Small tables with named rows and columns. After each table, cells are looked up by row and column.

geva
|  | kap | vor | siluf |
|---|---|---|---|
| zoli | 30538 | 50937 | 23581 |
| mekir | 27650 | 55836 | 10198 |
| dig | 24602 | 35901 | 61006 |
| mena | 24424 | 35811 | 57945 |
| nalanes | 17005 | 35706 | 48699 |
| kivamo | 64931 | 41075 | 30475 |
| sasadas | 14390 | 23272 | 80247 |
| doz | 63159 | 32591 | 28392 |

doz, siluf -> 28392
sasadas, kap -> 14390
mekir, vor -> 55836
nalanes, vor -> 35706
mekir, siluf -> 10198
kivamo, vor -> 41075
zoli, kap -> 30538
nalanes, siluf -> 48699
Which row has the largest kap? kivamo

ritum
columns: zofe, bon
kinor: [4.6, 1.8]
zavotuz: [5.2, 7.8]
gan: [5.4, 8.3]
bizib: [3.8, 1.9]

zofe of gan = 5.4
zofe of bizib = 3.8
bon of gan = 8.3
zofe of zavotuz = 5.2
zofe of kinor = 4.6
bon of kinor = 1.8
bon of zavotuz = 7.8
bon of bizib = 1.9
Which row has the largest zofe? gan

Table vufuv
fields: tekope, babure, degi, zukam
bon: [-69.797, -53.696, 61.655, 35.603]
budib: [20.706, -36.589, -26.583, 16.189]
binutu: [8.401, 5.767, 22.509, -22.151]
toz: [33.866, -46.583, -32.150, 24.078]
leka: [-56.077, -50.948, 60.307, 33.500]
voz: [-19.095, -2.111, -27.162, -20.178]
galem: [-59.421, -46.525, 39.957, 23.401]
todim: [30.655, 27.564, 56.774, -21.194]
dom: [-10.791, -10.418, -11.592, -11.861]
fizarof: [-12.166, -11.793, -11.620, -13.971]
vurul: [25.250, 21.434, 44.679, -28.855]
marumag: [28.693, 23.569, 47.859, -24.927]
tilol: [24.690, 21.822, 41.893, -25.134]
bepani: [-10.855, -7.795, -12.661, -9.843]

zukam of voz: -20.178
degi of tilol: 41.893
tekope of dom: -10.791
tekope of voz: -19.095
zukam of bepani: -9.843
tekope of tilol: 24.690
degi of dom: -11.592
babure of vurul: 21.434
babure of bon: -53.696
babure of fizarof: -11.793
tekope of toz: 33.866
degi of toz: -32.150
tekope of binutu: 8.401
babure of toz: -46.583
tekope of leka: -56.077
tekope of galem: -59.421
degi of todim: 56.774
zukam of tilol: -25.134
degi of leka: 60.307
Which row has the largest zukam? bon

kav
         nes  vazuz  bom
gug       87    169  181
leroze   150    115  113
madofeb  126    123  138
devakuz  124    119  110
kote     223     62  140
pekiv     65    144  109

What is the nes of kote in kav? 223
What is the vazuz of pekiv in kav? 144
What is the nes of madofeb in kav? 126
What is the bom of devakuz in kav? 110
What is the nes of devakuz in kav? 124
What is the bom of madofeb in kav? 138
What is the nes of gug in kav? 87
What is the vazuz of gug in kav? 169
What is the vazuz of kote in kav? 62
What is the vazuz of devakuz in kav? 119
What is the nes of pekiv in kav? 65
Row with the largest vazuz: gug

tekan:
,nubatas,tasipa,barobo,duroz,timat,lif,fosel,pezir
moraluz,57,240,127,154,204,99,159,79
devul,127,150,143,26,128,50,165,139
pimode,126,116,133,124,127,103,112,110
zulot,125,142,162,133,151,142,108,126
tib,93,93,135,67,166,108,136,176
bap,117,145,135,62,143,92,144,189

lif of pimode is 103
fosel of pimode is 112
duroz of devul is 26
fosel of zulot is 108
pezir of pimode is 110
barobo of zulot is 162
nubatas of devul is 127
duroz of moraluz is 154
timat of bap is 143
barobo of moraluz is 127
tasipa of tib is 93
lif of moraluz is 99
duroz of zulot is 133
fosel of bap is 144
timat of tib is 166
Row with the largest lif: zulot

Table darakab
,simudo,lape,lar,vire,lapes,kogevu,vof,kez
lev,-15.103,-19.148,-17.418,-29.750,-66.881,-16.138,-21.380,-37.213
gog,-15.103,-19.148,-17.418,-22.746,-25.071,-16.138,-21.380,-24.743
nubimib,-15.103,-19.148,-17.418,-22.746,-25.071,-16.138,-21.380,-24.743
bozef,-15.103,-19.148,-17.418,-22.746,-25.071,-16.138,-21.380,-24.743
ros,-15.103,-19.148,-17.418,-22.746,-45.507,-16.138,-21.380,-29.235
mevu,-15.103,-19.148,-17.418,-22.746,-25.071,-16.138,-21.380,-24.743
fud,-15.103,-19.148,-17.418,-22.746,-25.831,-16.138,-21.380,-24.743
zovo,-15.103,-19.148,-17.418,-22.746,-25.071,-16.138,-21.380,-24.743
gasi,-15.103,-19.148,-2.415,-22.746,-25.071,-16.138,-11.503,-9.644
gozose,-15.103,-19.148,-17.418,-22.746,-25.071,-16.138,-21.380,-24.743
vigu,-29.956,-8.260,-95.797,-61.530,33.423,77.692,-21.380,-53.066
dap,-15.103,-19.148,-48.175,-22.746,-29.681,-16.138,-97.008,-52.251

What is the lape of bozef in darakab?
-19.148
What is the kez of mevu in darakab?
-24.743
What is the lape of gasi in darakab?
-19.148
What is the lar of dap in darakab?
-48.175
What is the kez of lev in darakab?
-37.213
What is the lape of dap in darakab?
-19.148
What is the lapes of ros in darakab?
-45.507
What is the lar of fud in darakab?
-17.418
What is the simudo of mevu in darakab?
-15.103

noz =
|  | ketiros | risemo | zugezan | fek | pasu | vavir | feru | vosema | foto | mopasag |
|---|---|---|---|---|---|---|---|---|---|---|
| navu | -47108 | -55057 | 70076 | -19510 | 46413 | -42242 | -48260 | -15935 | -32249 | -13881 |
| mis | 13486 | 46974 | -38471 | -52253 | 12566 | 21844 | -28198 | 52976 | 30243 | -48238 |
| dogafi | 21275 | 12524 | 69664 | -22431 | -3564 | 10496 | -17245 | 26414 | -40848 | -48161 |
| kogopad | -43525 | -56984 | 17893 | -54584 | -7750 | -46914 | 27627 | 34753 | -6505 | -6303 |
| zegik | -4676 | 61966 | 69306 | -25286 | 33891 | -25367 | 68120 | 74398 | 39572 | 77454 |
| nava | -12224 | 47883 | 39062 | 54305 | 41567 | 69597 | 14913 | -725 | -31921 | 62289 |

What is the feru of zegik in noz?
68120
What is the vosema of mis in noz?
52976
What is the risemo of mis in noz?
46974
What is the risemo of nava in noz?
47883
What is the mopasag of dogafi in noz?
-48161
What is the vosema of nava in noz?
-725
What is the vosema of dogafi in noz?
26414
What is the pasu of mis in noz?
12566
What is the pasu of zegik in noz?
33891
What is the fek of dogafi in noz?
-22431
What is the mopasag of navu in noz?
-13881
What is the risemo of navu in noz?
-55057
What is the vavir of kogopad in noz?
-46914
Which row has the largest fek? nava

